[[-59.5  -0.6]
 [-29.8   0.1]
 [-14.5  22.3]
 [-24.5  19.8]
 [-51.2  30.0]
 [-24.7  16.4]
 [-52.4 -34.8]
 [-30.2   5.2]
 [-31.7  28.5]
 [ -2.1  48.6]]
->
[[ -0.6 -59.5]
 [  0.1 -29.8]
 [ 22.3 -14.5]
 [ 19.8 -24.5]
 [ 30.0 -51.2]
 [ 16.4 -24.7]
 [-34.8 -52.4]
 [  5.2 -30.2]
 [ 28.5 -31.7]
 [ 48.6  -2.1]]

[[ -1.3  25.3 -44.9 -41.2  43.5 -17.7  -4.9 -16.7]
 [ 22.2 -10.1 -32.4 -35.4  19.1  -4.5  -8.1 -12.4]
 [ 23.7 -15.4 -49.5 -34.2  17.5 -17.0 -17.0 -28.2]
 [ -9.6  -4.9  26.2  14.6 -13.5  12.4  13.2  11.2]
 [ -0.9  12.4   0.5 -24.1  25.2   9.6   0.3 -13.5]
 [ 12.9   8.6 -61.6 -55.3  60.8 -16.0 -30.9 -45.3]
 [ -4.4  13.0 -18.9 -28.2  24.3  -6.3   2.7  -3.9]
 [-18.0  16.2  53.5  53.2 -37.0  10.7  34.4  42.3]]
->
[[-16.7  -4.9 -17.7  43.5 -41.2 -44.9  25.3  -1.3]
 [-12.4  -8.1  -4.5  19.1 -35.4 -32.4 -10.1  22.2]
 [-28.2 -17.0 -17.0  17.5 -34.2 -49.5 -15.4  23.7]
 [ 11.2  13.2  12.4 -13.5  14.6  26.2  -4.9  -9.6]
 [-13.5   0.3   9.6  25.2 -24.1   0.5  12.4  -0.9]
 [-45.3 -30.9 -16.0  60.8 -55.3 -61.6   8.6  12.9]
 [ -3.9   2.7  -6.3  24.3 -28.2 -18.9  13.0  -4.4]
 [ 42.3  34.4  10.7 -37.0  53.2  53.5  16.2 -18.0]]

[[ -4.4  -8.2  -7.8  -2.4  19.0  52.1  48.3  -0.2  40.5  15.7 -40.4   5.4
  -10.3  25.4  -0.6  29.0]
 [ 16.7  14.1  13.8 -33.2  -9.8  -5.7  12.8 -12.0  57.2  34.4 -36.7 -30.0
   -0.1  -5.1 -12.4 -27.4]]
->
[[ 29.0  -0.6  25.4 -10.3   5.4 -40.4  15.7  40.5  -0.2  48.3  52.1  19.0
   -2.4  -7.8  -8.2  -4.4]
 [-27.4 -12.4  -5.1  -0.1 -30.0 -36.7  34.4  57.2 -12.0  12.8  -5.7  -9.8
  -33.2  13.8  14.1  16.7]]

[[ -6.4  10.7  -0.3  11.1 -18.4 -11.7  12.2  -2.8  -7.7   9.4  -7.0]
 [-11.6  26.8   0.5  20.9 -44.2 -36.3  27.1   3.4  -7.8  28.5 -17.1]
 [ -9.0   7.6   6.7   7.0 -15.8  -7.7  16.4 -10.9  -6.2  16.1  -4.2]
 [  9.2  -9.6  -7.1  -7.0  24.7  15.0 -14.8   1.6  -0.8 -21.7   3.9]
 [ -5.8   0.1  -0.4   7.6 -10.3   3.7   1.2  -3.8  -6.2  -1.3   1.1]]
->
[[ -7.0   9.4  -7.7  -2.8  12.2 -11.7 -18.4  11.1  -0.3  10.7  -6.4]
 [-17.1  28.5  -7.8   3.4  27.1 -36.3 -44.2  20.9   0.5  26.8 -11.6]
 [ -4.2  16.1  -6.2 -10.9  16.4  -7.7 -15.8   7.0   6.7   7.6  -9.0]
 [  3.9 -21.7  -0.8   1.6 -14.8  15.0  24.7  -7.0  -7.1  -9.6   9.2]
 [  1.1  -1.3  -6.2  -3.8   1.2   3.7 -10.3   7.6  -0.4   0.1  -5.8]]

[[ 23.2 -31.7 -15.3]
 [-24.4  -2.8  10.1]
 [ 29.4  -9.7 -30.7]
 [ 20.6 -16.6 -16.4]
 [-54.2 -24.7  19.5]
 [ 61.8  25.6 -39.8]]
->
[[-15.3 -31.7  23.2]
 [ 10.1  -2.8 -24.4]
 [-30.7  -9.7  29.4]
 [-16.4 -16.6  20.6]
 [ 19.5 -24.7 -54.2]
 [-39.8  25.6  61.8]]

[[-43.9  -7.3  32.8  27.8 -12.3  -8.9 -16.1 -16.9   6.5 -29.0  19.5 -26.3
  -10.9]
 [-41.4  -9.8  39.8  31.5 -14.7 -12.6 -19.0 -21.2   5.2 -21.4  20.8 -16.6
   -8.0]
 [  7.2  38.1 -31.1 -30.0  26.3  -0.7  15.0  38.3   7.4  22.7 -11.3  -3.6
    3.0]
 [  5.1  42.6 -29.0 -32.0  29.3  -2.3  15.8  42.0  10.3  21.5 -11.4  -2.4
    3.5]
 [  4.8  40.0 -31.4 -27.2  28.2  -2.5  19.1  35.9  13.0  19.6 -12.8  -4.8
    3.9]
 [  5.8 -32.2  23.6  -2.4  21.8  35.2   1.2 -10.1  32.8 -12.4  10.5  -5.1
  -41.5]]
->
[[-10.9 -26.3  19.5 -29.0   6.5 -16.9 -16.1  -8.9 -12.3  27.8  32.8  -7.3
  -43.9]
 [ -8.0 -16.6  20.8 -21.4   5.2 -21.2 -19.0 -12.6 -14.7  31.5  39.8  -9.8
  -41.4]
 [  3.0  -3.6 -11.3  22.7   7.4  38.3  15.0  -0.7  26.3 -30.0 -31.1  38.1
    7.2]
 [  3.5  -2.4 -11.4  21.5  10.3  42.0  15.8  -2.3  29.3 -32.0 -29.0  42.6
    5.1]
 [  3.9  -4.8 -12.8  19.6  13.0  35.9  19.1  -2.5  28.2 -27.2 -31.4  40.0
    4.8]
 [-41.5  -5.1  10.5 -12.4  32.8 -10.1   1.2  35.2  21.8  -2.4  23.6 -32.2
    5.8]]

[[ 30.0  -9.7  23.8  27.2  40.8]
 [-31.4  20.7 -25.5 -26.4 -29.8]
 [ -7.3  -3.2   6.5 -14.7 -15.6]
 [-29.4  13.3 -12.3 -26.6 -17.9]
 [ 21.7 -25.7  20.9  18.1  25.9]
 [  5.6  -4.0  13.0  -3.6  -0.2]
 [-33.2  32.2 -26.7 -53.4 -39.9]
 [ -5.5  -2.4  -3.2  -8.3  -6.4]
 [ 21.9 -16.8  17.5  39.1  23.7]
 [-35.5  24.5 -29.3 -45.7 -28.1]
 [ 22.4 -13.1  21.2  23.7   7.5]]
->
[[ 40.8  27.2  23.8  -9.7  30.0]
 [-29.8 -26.4 -25.5  20.7 -31.4]
 [-15.6 -14.7   6.5  -3.2  -7.3]
 [-17.9 -26.6 -12.3  13.3 -29.4]
 [ 25.9  18.1  20.9 -25.7  21.7]
 [ -0.2  -3.6  13.0  -4.0   5.6]
 [-39.9 -53.4 -26.7  32.2 -33.2]
 [ -6.4  -8.3  -3.2  -2.4  -5.5]
 [ 23.7  39.1  17.5 -16.8  21.9]
 [-28.1 -45.7 -29.3  24.5 -35.5]
 [  7.5  23.7  21.2 -13.1  22.4]]
